The same points and some others measured another way (B), then each row and its match in B
B (72 x 24)
[[-168  -69 -403   18   21  106   26 -103  -92  134   96   14  -39  -78
   -72  220 -398  223 -112  164 -390  -29  -60  -70]
 [-219   70  101   59  -30  134  -74 -231  255  -26 -124  -88  199  228
   -47  -96  291   20   57  138  221   49  245  113]
 [  75  221  227   19 -218   28   43  108   39  179  -94   28  122  149
    59  -54    9   12   86  422 -181   36  235 -139]
 [ 158   57  232   68 -171  -99  162  280   34   23  -95   84   68   50
   140 -105  178 -109  -26  380 -241   34  151    1]
 [  78  222  373   80 -473 -255 -278 -193   30 -262 -137  244  267 -162
   230 -189  356   14  539  445  515 -244  370  408]
 [  24   69 -352  -16  -13   98    2  -57 -100  -14   84    5  -79  -49
   151  108  -14  116   34  -68  -59   -1 -131  -53]
 [-242   98  221   85  -38  113 -206 -371  289 -121 -122  -59  290  205
   -79 -134  427    9  197   73  500  -23  273  234]
 [ 143  -72 -332    6   81   44   45   85 -271   31  173   91  -96 -201
    59  229 -244   19  -63    3 -295 -113 -271  -42]
 [-152   57   82   -5   43  214  -95 -217  130   62  -86 -111  209  261
  -124  -17   84 -143   32  240  141    3  216  138]
 [-147 -139 -182  104   57   44   81  -39   50   61  -29   -2    7  -56
   -29  164  -76  137 -200  195 -294  -25   67  -20]
 [  48  218  219    5 -363  -93  -19   72    2   37  -37  131  161   70
    77 -170  -29   31  258  455  -86    2  206   73]
 [-122    0 -187   41  111  179  -61 -153  -59  130  145   -1   71    6
  -174  177 -241  161  -24  -28 -157  -51 -133 -101]
 [  57   67   68   94   -7   40  -70  -41  -55   66   48   80   98  -80
   -18  124    7  111   67   77  -37 -127  -13  -99]
 [-136 -192  166  232 -225 -339 -174 -238  145 -470 -109  255  209 -350
   135 -107  486   93  234  225  432 -264  231  593]
 [ 104   -6  -80    8  108  149   64   97 -153  193   67   -5   15   22
   -63  191 -228  -79 -125  185 -339  -56  -74 -135]
 [-143 -241  299  181  140   -9  112   74  218  -68  -49   22  225  105
  -220  -89  250 -144 -211  182 -117   16   85  202]
 [  17    8 -217   95    1    4  -69  -91 -129   -4  141  122  -11 -236
    41  202  -85  269   65  -85  -77 -148 -169  -91]
 [ -15  167  240   54 -261  -88 -387 -423   68 -323 -121  120  288  -84
   158 -124  467  -79  523  215  796 -266  309  498]
 [ -20  101 -330 -108 -129  102  129   38   36  -49  -60  -94  -82  193
   254 -113  121  -91    1  160  -80  194   66  101]
 [ 229 -103  171  153  160  -10   55  171  -86  -12   38   97   57 -147
    17  158  205 -112 -124   15 -103 -161 -114  -53]
 [-116 -267 -198   75   85    3  204  132    0   36   15   23  -10  -34
   -83   91 -189  -34 -306  293 -509   30  -14  104]
 [  -7  -10 -114   38  131  155   10  -39  -22   47   66  -29   38   47
   -38  109   26   -3  -69  -38  -69  -15  -98  -52]
 [-154  -52  131   66  175  221   -6 -122  161  112  -66 -121  197  243
  -208   44   91 -124 -142  175  -24   16  154   30]
 [  67   49  -72   78    7   26 -144 -147  -94  -90   88   99   62 -164
    70  123  125   98  158  -92  195 -173 -103   46]
 [-176  155  298   95 -286  -99 -373 -488  258 -395 -170   85  341   15
   130 -259  661    6  514  139  904 -167  377  545]
 [ -27   72  195    9 -103   25 -157 -199  142 -252 -124   -7  227  146
   103 -210  491 -267  248  176  527  -48  230  440]
 [  19  -10  191   58  -11   33  107  108  141  -33 -106  -26  126  183
    33 -126  301 -195  -69  225  -28   71  142  117]
 [  -7 -268    5  144  217   33  132  116  -19   47   20   33   58  -80
  -142  179  -45  -93 -303  173 -354  -93  -50   39]
 [ 169  -50 -300   45  172   92   42   72 -239   46  187   64 -101 -196
    57  270 -114   74  -96 -174 -226 -116 -329 -164]
 [-321 -158  -38   83   75  127   11 -119   42  237   76   10  189   74
  -410  141 -506  132 -170  370 -473  -30   71   12]
 [  77  128 -169    1  125  254  -61  -93 -146  269   67  -60    3   21
   -35  312 -224   90  -43   50 -177 -102  -49 -307]
 [-166   37  -48   34   71  196   -5 -149  160   56  -45 -111  106  210
   -60    5  144   24  -53   53   34   74   99  -14]
 [-124 -293 -209  111   73  -60  160   89   -6  -64   56   82   -6 -134
   -62   86 -110   38 -246  172 -398  -19  -80  160]
 [ -91  -26  321   83  148  182  -15  -62  172   82  -73  -81  265  267
  -232  -34  183 -205  -86  197   45    0  162   75]
 [  55   64  215   84  -87   10  104  144   82  120 -112   16  100   96
    40   -3  115  -25  -71  354 -222   17  199  -95]
 [-300 -196 -243   60    6   40   82  -74   34   89   51   25   62   -7
  -206   93 -382  145 -180  328 -457   15   46  110]
 [   8  213  158    1 -263   10    3   53   10  163  -33   65  139  123
     3  -72 -142   66  146  438 -209   23  197  -66]
 [ -92   84  -81   15 -342 -123   67   55   14    9   -8  128   46  -20
    94 -107 -161  179  116  417 -291   53  143   84]
 [  -8 -110  175   59  131   87   71   60  114  -72  -42  -39  163  182
   -81  -99  280 -295 -106  126   30   32   41  218]
 [ -32 -345  188  149  225  -26  194  187  151 -194  -28   17  140   72
  -113 -113  373 -336 -288   91  -98   35  -39  335]
 [ -93  172  239   58  -74  164 -112 -147   55  316  -77  -24  233  159
  -197  131 -228  103   48  455 -163  -86  307 -182]
 [ -55  154 -247 -135  -95  205   96  -32  105   31 -143 -185  -31  333
   213 -109  161 -168  -19  245   -9  212  199   72]
 [ 175  -38   54   58   72   27   62  173 -156   57  110   96   54  -63
   -36   99  -77 -105  -51  106 -235  -89 -152  -29]
 [ 113  157  243   55 -184  -37  -15   70  -10   59  -47   96  137   25
    63  -39   76   -8  136  324  -51  -61  151  -17]
 [ 125  -71 -356    8  -17  -51  126  172 -198 -108  179  125 -134 -187
   167   62  -71   47  -30  -73 -267   -3 -309   42]
 [ 119  -75  136  142  257  130   13   66  -72  135   85   29   99  -50
  -154  235   18  -39 -165  -31 -161 -143 -136 -178]
 [-220 -210  -97  118   17  -18  105  -17  104   -1  -22   37   75  -31
  -108   50  -79   91 -194  270 -318    3   84  126]
 [-294 -275   65  194  -34 -143   34  -72  153 -129   23  142  187 -118
  -210  -41  -25  141  -93  252 -198  -64   71  297]
 [ -33  -73   15  150 -272 -286 -305 -317  -95 -353   -7  301  170 -462
   140   59  134  144  380  268  399 -395  152  505]
 [ -58  -38 -373   61  -22    8  -13  -88 -128    6  125   95  -67 -218
    54  206 -199  282   -4   -5 -212  -90 -146  -63]
 [  -7  237  248   19 -162  123    7   24   82  280 -105  -35  171  238
   -52   -7  -85   36   51  452 -204   39  292 -199]
 [ 224  -75 -263   58  218   98   69  120 -228   34  149   45 -118 -198
   100  293  -14    3 -153 -178 -210 -122 -308 -173]
 [  15  -80  239  100  113   87   83   82  102   85 -100  -35  154  131
   -93   41  154 -186 -180  279 -147  -22  154   22]
 [ 220 -216  -26  161  337   39   30  116 -183  -63  172  106    1 -256
   -46  269  134  -91 -177 -248  -88 -215 -352  -39]
 [ -44 -116 -207   81  151  119   30  -47  -72  127   41   -5   -2  -91
   -72  275 -188   87 -188  120 -297  -97  -41  -99]
 [ -89 -124  108  107   17    3  103   87   63   81  -16   43  130   38
  -142   24  -81  -24 -157  323 -328  -10   88   50]
 [  70 -150 -145   88  156   28   91  103  -93  -46  119   66  -21 -121
    -2  125   30  -21 -142  -75 -198  -56 -225   10]
 [ 140  -97 -250   39   22  -69  -44   30 -280 -153  251  202  -25 -303
    50  121 -130   36  108 -116  -72 -174 -361  156]
 [  82    3 -301   63   20    9   -3  -10 -148  -61  145   98  -87 -220
   145  169   16  202   25 -165  -79  -91 -236  -83]
 [-130 -222  -18  184  199   46   28  -55   39   40   58   47   97 -117
  -194  208  -42  124 -215   39 -223 -122  -60  -24]
 [ 263 -190 -236  101  -48 -264   42  155 -239 -398  134  264 -112 -461
   327   47  268  -52   77 -111   56 -199 -302  326]
 [  95   -9  386  110  -76  -54  140  259   66   92  -59   83  171   97
   -67  -84   78 -141  -85  408 -296    9  146    2]
 [  12   65  146   22 -165  -16   66  128  -17  111    1   81  135   91
   -55  -69 -160  -44   37  425 -297   17  116   35]
 [ 170 -113 -372   36  186   65   88  134 -273    3  233   86 -137 -219
    52  248 -168   39 -127 -198 -300  -90 -413 -103]
 [ -19  -50  692  282  -88 -200 -141  -54  192 -167  -55  222  388 -111
  -167 -124  436   18  176  204  279 -223  189  231]
 [-128  190  349   72 -194    9 -403 -503  215 -290 -153   39  371   83
    49 -186  583  -71  493  133  896 -188  360  460]
 [ 220  -29 -328  -17   74   44   31  111 -316   -7  213  110 -108 -203
   102  195 -192  -24    0  -78 -217 -111 -343  -27]
 [-246 -108  -33   78   79  121    9 -141  140   76  -37  -51  144  117
  -185   63  -64   41 -138  229 -158    9  135   77]
 [ -26  252   11  -99 -190  180   -5  -22  -30  291  -62  -62  111  263
   -27    7 -311  -37   90  522 -264   61  254 -112]
 [-208  -62  237   75  277  319  -92 -223  166  209  -47 -154  295  304
  -394  111  -25 -160 -150  195    6  -44  172   13]
 [   1  193   89   -8 -293  -28  -24   -9   41    5  -74   58  118   95
   126 -133   61   20  202  369    4   24  219   93]
 [-215 -217 -148  148 -160 -209  113   -2  139 -217  -51  136   26 -173
    87  -67  124  183  -75  250 -189    2  103  284]]
Rows of B count from 0, top down.

[  18  137  186    9  -35  -21  140  -82  142   58  -52   49 -152 -159
  -35   87  162  130 -234  128 -186   41  -88   59  -32   17]
20
[  73   68   78   42  142  -74  138   51  122   39  105   42 -144   76
   12   29  128  -75 -254  -24  -17   42 -145    0  -73  -47]
38
[  88  217  451 -249  287 -207  247   -6   59  223 -329   -9 -166 -192
 -160   91  298  262 -288  266 -184 -150   97  -76  -82 -116]
47
[-268   20 -312  118  166 -179   27  224 -286  104  366 -116 -223  -20
  287   80   17 -204   -3  268   94  292 -136  -33  -32   -2]
45
[ 156  -60  178 -256   48  -61    1    7  116   51  144  239 -105 -209
 -162 -222   63  312 -290   30  -57   11   53  120 -228   13]
71
[  64  -60    0   46  207 -202  170  127   41  -35  137 -106  -71  110
   53   92   40 -115 -153  -43   84   34 -194   42  -13  -73]
63
[ 157  -17   91  107   -4  -96  116  -47  237  -21   35   75   15  151
  -62   59   95  -45 -218  -80 -135  -37  -37   55   37  -59]
57
[-202 -172 -481  287 -462  -10 -218   70 -263 -146  333   21    7  -22
  358  103 -184 -137  153  134  -54  228 -187 -131  123  198]
58
[ 203  -98   24  179  -78 -129   75  -48  257  -70   35   36  146  304
  -52   97   72 -135 -140 -138 -181 -110   54   24  137  -90]
29
[ 209  -13  217 -219  107 -128   11   21  104  108  -11  283  -44  -23
 -172 -180  116  216 -302   18  -93 -112  146  -73 -171  -56]
23
[ -66   25 -121  318  -54 -156  149  -39   72  -18   55   44  -45  108
  109  206    0 -152 -110   61 -103  141 -186   14  130   -8]
62
[ 172   96  380 -118  236 -199  277  -30  209   87 -218  -49  -66  -38
 -173  114  225  143 -280   66 -141 -144    4   56  -20 -129]
10
[-190  -61 -266  139    5 -170   28  126 -188    1  287  -57 -126  -70
  215   92  -58  -90   -1  193   39  250 -166   35   15   42]
54
[ 483  -99  315 -382 -184  322 -212  115  305 -137  234 -192   59  197
  -86 -216  343  -10 -213 -348 -146 -401  164  -77 -168    2]
19
[ -15   88  -56  200  -80  -49   55   14   12   20   17   90  -98  113
  131  129   70 -138 -154   41  -93   53 -176 -183   42   24]
61
[  42  -94 -172  284   49 -240  134  130  -55 -114   29  -57   20  317
  199  231  -72 -313  -54 -107  105    4 -332 -214  134  -38]
55
[  73  143  206  -60  226 -156  179  126  -42   89 -172 -103 -147   69
   63  158  203  -66 -198   84   -6 -130 -155 -266  -24  -77]
15
[-120   16 -166  170   38 -131   94  119 -130  -17  157  -45 -161    9
  220  149  -18 -150  -79   95   74  174 -309  -89    9   38]
26
[  20  -97 -154  236   18 -215  114   88  -14  -89   90  -46   20  219
  148  183  -52 -221  -56  -48   35   42 -228  -89  115  -31]
8
[ -59   80   61 -126  212 -136   92   84  -55  156  152  136 -246 -197
   -7  -90   97  144 -246  201    6  157  -47   43 -191  -14]
51
[ 218    5  210 -167 -244  207 -106 -133  346   11  221  216  -52 -129
 -183 -232  200  247 -304  -57 -294  -30  189  205 -163   56]
32
[  -3  -42  -40   38  221 -236  152  151  -57    9  126  -99  -94   67
   90  101   33 -107 -115   52   84   65 -166   -7  -15  -68]
43
[-126   51 -111  371   49 -325  250 -110   54   68  -65  282  -76   14
   23  196  -94  -19 -184  167  -95  239 -198   44  113  -33]
68
[ 452 -110  303 -271  -94  147  -93   41  344 -102  130  -62  100  204
 -159 -164  263   33 -244 -300 -162 -343  172   -4 -106  -52]
22
[ 595 -184  340 -105  -16  -13   80   94  342 -272 -157 -178  221  481
  -95   81  157 -172 -222 -539    7 -533 -166 -249   46  -97]
25
[ 168  -24   79  146  -71 -104  114  -40  177  -72  -76   89   31  169
  -10  119   46  -62 -193 -114 -100  -86 -152  -93   70  -20]
7
[ 256   48  284  -83  -36    4   94   41  124  -75 -197  -92  -28   99
    6  124  183  -10 -208 -130  -72 -266 -190 -250   -9   -5]
3
[ 124    4   65 -174  280 -190    2  217  -99  140   74   70  -87  174
   18  -96  150  -67 -198   38   50 -116   84 -264 -134 -109]
64
[-254 -153 -488  346  288 -505  158  296 -420  -22  213  -53  -87  213
  363  242 -251 -364   69  143  322  281 -405 -207  107  -49]
12
[ 252   13  310 -157  155 -170  148   17  143   41 -185  133  -28   31
 -150   -9  126  150 -300  -49  -55 -193  -36 -123  -91  -78]
46
[  38  156  368 -256  148  -59  191 -145  234  187   12  293 -275 -490
 -277 -166  167  506 -427  227 -175  155   34  338 -270    6]
41
[ -41   22 -136  171  -71  -49   12   69  -42  -11  147   44 -106   92
  174   88   27 -152 -111   35  -24  101 -192 -134   15   40]
27
[  89   71  252 -344  139  -89  -16  -19   88  246   95  301 -150 -265
 -231 -276  200  384 -323  234 -198   16  333  113 -256  -48]
65
[ 237  -94  151 -111 -324   40 -126  -80  139  -63  -48  177   98  -32
  -94  -73   74  211 -150  -36 -253 -189  126 -105  -12   66]
49
